Here is a tiny trained network, its code and every weight. The questions are about switching its units off for an input and a class, where a switched-off unit gives its printed mean instead of its output.

import numpy as np


def w(rows, s, z=0):
    codes = np.array(rows[::2]) - 128.0
    scale = np.full(codes.shape[1], s)
    scale[-1] = z or s
    return codes * scale


def f(y):
    return np.maximum(y, 0)


def log_softmax(a):
    a = a - a.max(-1, keepdims=True)
    return a - np.log(np.exp(a).sum(-1, keepdims=True))


def net(x, mask):
    res = np.array(x, float).reshape(1, 4) / 4 @ E
    y = f(res @ A[0][:, :-1].T + A[0][:, -1])
    res = res + np.where(mask, y, B[0][:, -1]) @ B[0][:, :-1]
    return log_softmax(res[-1] @ U[:, :-1].T + U[:, -1])


A, B = {}, {}
E = w([
[148,133,193,1],'x0',
[118,119,140,128],'x1',
[123,122,137,129],'x2',
[224,12,151,161],'x3',
],0.0089)
A[0] = w([
[170,118,148,108,86],'n0',
[39,193,88,237,253],'n1',
[122,160,150,120,125],'n2',
[119,152,127,56,106],'n3',
[176,115,152,89,80],'n4',
[158,107,136,79,96],'n5',
[73,197,146,7,138],'n6',
[194,51,111,252,124],'n7',
[208,62,141,146,136],'n8',
[77,181,122,119,229],'n9',
[208,86,159,25,53],'n10',
],0.017,0.0045)
B[0] = w([
[122,114,105,85,149],'n0',
[20,60,43,174,253],'n1',
[118,118,178,147,143],'n2',
[146,168,187,132,161],'n3',
[126,135,96,64,157],'n4',
[107,126,117,78,155],'n5',
[164,254,217,155,202],'n6',
[241,128,163,218,249],'n7',
[207,79,76,101,202],'n8',
[67,193,137,161,184],'n9',
[83,86,130,8,192],'n10',
],0.038,0.019)
U = w([
[2,112,82,179,105],'0',
[172,86,115,188,177],'1',
[102,172,179,133,203],'2',
[130,75,116,38,1],'3',
],0.0085,0.0017)

Each question gives the input, the list of numbers given to net, and the class t.
The units are the neurons (one row each of A and B). Each row of codes is followed by its name. A weight is (code - 128) times the scale printed after its matrix; where a second scale follows, it is the last column's (A, B and U).
mask holds one flag per neuron, in row order. A switched-off neuron (its flag False) gives its mean, the last column of its row in B, instead of its output. The means were averaged over made-up inputs and are rounded, as every weight is.
A unit's drop is (log p(t) with every unit on - log p(t) with that unit switched off) / (log p(t) with every unit on - log p(t) with every unit switched off).
The circuit of an input: a set's keep is (log p(t) with only the set's units on - log p(t) with every unit switched off) / (log p(t) with every unit on - log p(t) with every unit switched off). Starting from all 11 units, units are removed one at a time, each time the one whose removal leaves the highest keep (on an exact tie, the one counted first), for as long as the keep stays at least 0.8.
circuit, biggest first: the units of the circuit, biggest drop first
k most important neurons: the k neurons with the biggest drops, biggest first
drop when u is switched off: that unit's drop, to one decimal
input [-7,8,2,-1], class 0: circuit, biggest first	[n1]
input [1,7,-8,-1], class 2: 2 most important neurons	[n1; n7]
input [-5,3,6,0], class 0: 2 most important neurons	[n1; n8]
input [-8,6,0,0], class 0: 2 most important neurons	[n1; n8]
input [7,8,8,0], class 2: 2 most important neurons	[n6; n8]
input [3,-2,-1,0], class 2: 2 most important neurons	[n1; n8]
input [0,-1,6,-1], class 0: 2 most important neurons	[n7; n6]
input [1,-1,7,-6], class 2: drop when n6 is switched off	4.0
input [2,0,-5,-2], class 2: drop when n1 is switched off	0.4
input [0,2,6,-2], class 0: drop when n7 is switched off	2.5
